Here is a tiny trained network, its code and every weight. The questions are about switching its units off for an input and a target symbol, where a switched-off unit gives its printed mean instead of its output.

import numpy as np


def w(rows, s, z=0):
    codes = np.array(rows[::2]) - 128.0
    scale = np.full(codes.shape[1], s)
    scale[-1] = z or s
    return codes * scale


def norm(h):
    return h / np.sqrt((h * h).mean(-1, keepdims=True) + 1e-5)


def f(y):
    return y / 2 * (1 + np.tanh(0.7978845608 * (y + 0.044715 * y**3)))


def softmax(a):
    e = np.exp(a - a.max(-1, keepdims=True))
    return e / e.sum(-1, keepdims=True)


def log_softmax(a):
    a = a - a.max(-1, keepdims=True)
    return a - np.log(np.exp(a).sum(-1, keepdims=True))


def net(x, mask):
    ids = ['αγεζηθλμξπστφψω'.index(c) for c in x.split()]
    T = len(ids)
    res = E[ids] + P[:T]
    r = norm(res)
    for j in range(2):
        rows = slice(2 * j, 2 * j + 2)
        q, k, v = (r @ M[0][rows].T for M in (Q, K, V))
        z = softmax(np.where(np.tri(T) > 0, q @ k.T / 2**0.5, -1e9)) @ v
        o = O[0][rows]
        res = res + np.where(mask[j], z, o[:, -1]) @ o[:, :-1]
    y = f(norm(res) @ A[0][:, :-1].T + A[0][:, -1])
    res = res + np.where(mask[2:18], y, B[0][:, -1]) @ B[0][:, :-1]
    return log_softmax(norm(res)[-1] @ U[:, :-1].T + U[:, -1])


Q, K, V, O, A, B = {}, {}, {}, {}, {}, {}
E = w([
[73,136,120,147,187,150,144,185,139],'α',
[79,103,113,88,172,190,139,161,149],'γ',
[173,101,101,148,153,71,149,177,131],'ε',
[126,121,138,194,191,94,129,170,118],'ζ',
[74,153,154,95,152,161,159,127,100],'η',
[223,255,116,106,178,233,82,225,53],'θ',
[193,61,128,112,130,95,86,81,98],'λ',
[67,81,168,121,156,202,133,135,106],'μ',
[130,125,95,72,93,119,107,66,72],'ξ',
[116,106,171,101,165,116,200,198,157],'π',
[151,110,185,110,109,78,166,99,55],'σ',
[96,61,85,170,166,172,78,144,139],'τ',
[102,104,172,180,180,134,65,75,72],'φ',
[155,138,90,193,170,33,83,132,117],'ψ',
[108,150,50,63,119,99,160,151,135],'ω',
],0.0097)
P = w([
[110,160,126,113,181,128,105,144,136],'0',
[123,167,107,149,173,143,162,95,152],'1',
[57,139,108,148,146,86,172,76,138],'2',
[36,123,130,74,139,56,85,164,82],'3',
[105,131,145,127,60,131,67,195,131],'4',
[208,219,135,148,122,229,157,96,181],'5',
[156,156,71,100,253,154,183,126,60],'6',
[68,68,84,116,160,103,148,204,21],'7',
[13,125,189,86,122,65,85,221,100],'8',
],0.0073)
Q[0] = w([
[120,83,69,103,248,107,185,83,62],'H1',
[226,210,122,156,164,194,159,61,160],'H1',
[81,61,68,105,248,84,197,108,55],'H2',
[223,197,103,141,178,185,182,62,164],'H2',
],0.017)
K[0] = w([
[99,130,140,52,139,89,28,222,64],'H1',
[18,56,110,130,130,38,153,66,165],'H1',
[136,128,151,61,141,120,37,236,49],'H2',
[8,48,118,110,152,20,139,92,152],'H2',
],0.017)
V[0] = w([
[139,189,88,58,101,60,192,197,191],'H1',
[157,42,178,176,188,132,177,193,217],'H1',
[121,164,249,147,154,68,212,169,107],'H2',
[47,111,128,59,113,213,137,99,133],'H2',
],0.016)
O[0] = w([
[141,179,161,198,105,96,254,253,165,158],'H1',
[94,91,20,139,210,151,219,157,89,14],'H1',
[99,4,100,67,71,160,65,249,73,254],'H2',
[38,205,93,156,84,140,122,103,43,155],'H2',
],0.0075,0.0081)
A[0] = w([
[175,193,46,20,78,131,141,134,153,98],'N1',
[127,175,199,158,127,164,118,161,124,140],'N2',
[250,192,112,137,126,236,122,144,62,255],'N3',
[147,163,115,123,132,149,157,50,117,249],'N4',
[89,150,90,126,87,101,84,104,118,149],'N5',
[160,102,167,149,148,147,174,136,150,90],'N6',
[172,89,97,84,149,155,162,130,144,201],'N7',
[203,164,86,99,149,89,140,184,138,92],'N8',
[94,114,107,186,73,99,103,133,121,41],'N9',
[182,136,148,93,185,125,93,129,161,132],'N10',
[145,87,141,173,166,168,52,54,92,114],'N11',
[100,61,123,165,91,152,103,119,200,57],'N12',
[99,152,139,181,117,130,151,166,68,164],'N13',
[147,69,158,145,97,133,81,139,148,77],'N14',
[85,54,100,131,165,116,145,157,91,122],'N15',
[112,121,185,119,92,96,190,172,158,128],'N16',
],0.015,0.003)
B[0] = w([
[162,208,153,143,121,173,154,156,160,145],'N1',
[149,113,100,121,173,197,106,111,122,229],'N2',
[140,128,88,89,129,137,8,159,79,176],'N3',
[171,111,116,170,101,63,116,186,61,184],'N4',
[114,93,171,225,142,167,145,101,132,199],'N5',
[66,111,170,138,152,156,124,120,91,158],'N6',
[95,144,177,184,146,55,99,134,163,177],'N7',
[90,144,127,194,146,185,108,120,143,170],'N8',
[101,83,143,143,159,155,177,150,201,157],'N9',
[146,70,36,123,73,99,129,106,179,183],'N10',
[112,174,163,57,175,149,183,199,179,210],'N11',
[155,167,86,170,151,113,174,95,67,157],'N12',
[104,137,99,37,85,81,100,97,202,218],'N13',
[77,188,131,100,143,82,68,141,89,238],'N14',
[219,137,150,130,100,168,168,47,108,220],'N15',
[131,158,107,97,110,149,54,211,85,254],'N16',
],0.017,0.0083)
U = w([
[203,162,112,38,47,157,191,27,143,84],'α',
[51,167,30,163,49,43,160,78,90,63],'γ',
[113,81,210,211,166,142,177,221,141,80],'ε',
[224,43,147,180,158,143,147,76,104,250],'ζ',
[27,59,171,122,27,189,119,93,181,96],'η',
[185,110,22,149,139,211,66,96,137,43],'θ',
[211,116,100,68,138,31,152,158,216,127],'λ',
[66,135,128,129,163,238,183,82,16,51],'μ',
[165,217,219,171,97,101,80,30,154,103],'ξ',
[134,67,61,95,75,168,220,208,93,68],'π',
[145,76,174,81,49,95,70,163,22,162],'σ',
[126,189,91,161,228,83,153,135,53,163],'τ',
[87,150,194,30,241,133,84,87,155,59],'φ',
[90,86,121,207,165,40,38,145,190,106],'ψ',
[115,254,123,125,70,153,114,214,167,164],'ω',
],0.0086,0.0025)

Each question gives the input, a string of symbols that net reads in full, and the target symbol t.
The units are the heads (2 rows each of Q, K, V and O) and the neurons (one row each of A and B). Each row of codes is followed by its name. A weight is (code - 128) times the scale printed after its matrix; where a second scale follows, it is the last column's (O, A, B and U).
mask holds one flag per unit, heads first, then neurons. A switched-off unit (its flag False) gives its mean, the last column of its rows in O or B, instead of its output. The means were averaged over made-up inputs and are rounded, as every weight is.
A unit's drop is (log p(t) with every unit on - log p(t) with that unit switched off) / (log p(t) with every unit on - log p(t) with every unit switched off).
The circuit of an input: a set's keep is (log p(t) with only the set's units on - log p(t) with every unit switched off) / (log p(t) with every unit on - log p(t) with every unit switched off). Starting from the 12 units with the biggest drops (on a tie, the unit counted first), units are removed one at a time, each time the one whose removal leaves the highest keep (on an exact tie, the one counted first), for as long as the keep stays at least 0.8.
circuit, biggest first: the units of the circuit, biggest drop first
unit that matters most: the unit with the biggest drop
top k neurons: the k neurons with the biggest drops, biggest first
which heads matter: for each layer, one digit per head in row order, 1 if its drop is at least 0.15 and else 0, layers parted by /
input σ σ ψ ψ σ η τ, target ψ: unit that matters most => H2
input τ ξ ξ σ ξ φ ε θ θ, target φ: which heads matter => 10
input σ θ ψ φ σ θ, target ψ: which heads matter => 01
input σ ω ζ ω γ τ σ ζ η, target τ: which heads matter => 11
input π γ ω σ ζ σ σ σ, target ζ: which heads matter => 11
input η σ σ η γ, target σ: which heads matter => 01
input σ θ φ η γ σ η ω, target ω: which heads matter => 00
input ω ξ τ π, target ω: circuit, biggest first => (H1 H2 N16)
input σ σ σ φ σ σ σ, target φ: circuit, biggest first => (N11 H1)
input γ ω η φ, target γ: circuit, biggest first => (H2 H1 N13)
input γ μ σ ω ε, target μ: circuit, biggest first => (H1 H2 N5)
input λ α η, target λ: which heads matter => 11
input ξ γ ε γ φ μ, target ε: circuit, biggest first => (H2 H1 N7)
input ψ ξ η σ γ λ μ σ π, target λ: unit that matters most => H2
input ψ σ θ, target ψ: which heads matter => 01
input φ λ ζ, target φ: circuit, biggest first => (N11 H1)
input α ω ξ ψ σ ζ σ, target ψ: circuit, biggest first => (H2 N7)
input θ σ σ ω θ π, target σ: circuit, biggest first => (H2 N11)
input φ π γ σ, target φ: circuit, biggest first => (H1 N11)
input φ τ ω γ σ ω ψ, target γ: top neuron => (N13)
input σ ξ σ μ ξ, target ξ: which heads matter => 11
input σ η ω μ ζ, target η: which heads matter => 01
input γ σ σ η φ ω, target σ: which heads matter => 01
input η φ η η γ θ σ ψ, target ψ: circuit, biggest first => (H2 N15 N16)
input ψ σ π, target ψ: top 2 neurons => (N10 N7)
input ω λ σ σ τ, target λ: top 3 neurons => (N11 N10 N4)
input ψ θ γ ω φ θ μ, target ω: circuit, biggest first => (H1)
input λ ω γ σ, target λ: top 3 neurons => (N11 N10 N4)
input φ σ φ ξ ω η, target φ: top 2 neurons => (N11 N16)
input σ γ σ τ μ σ σ, target τ: top 2 neurons => (N4 N11)
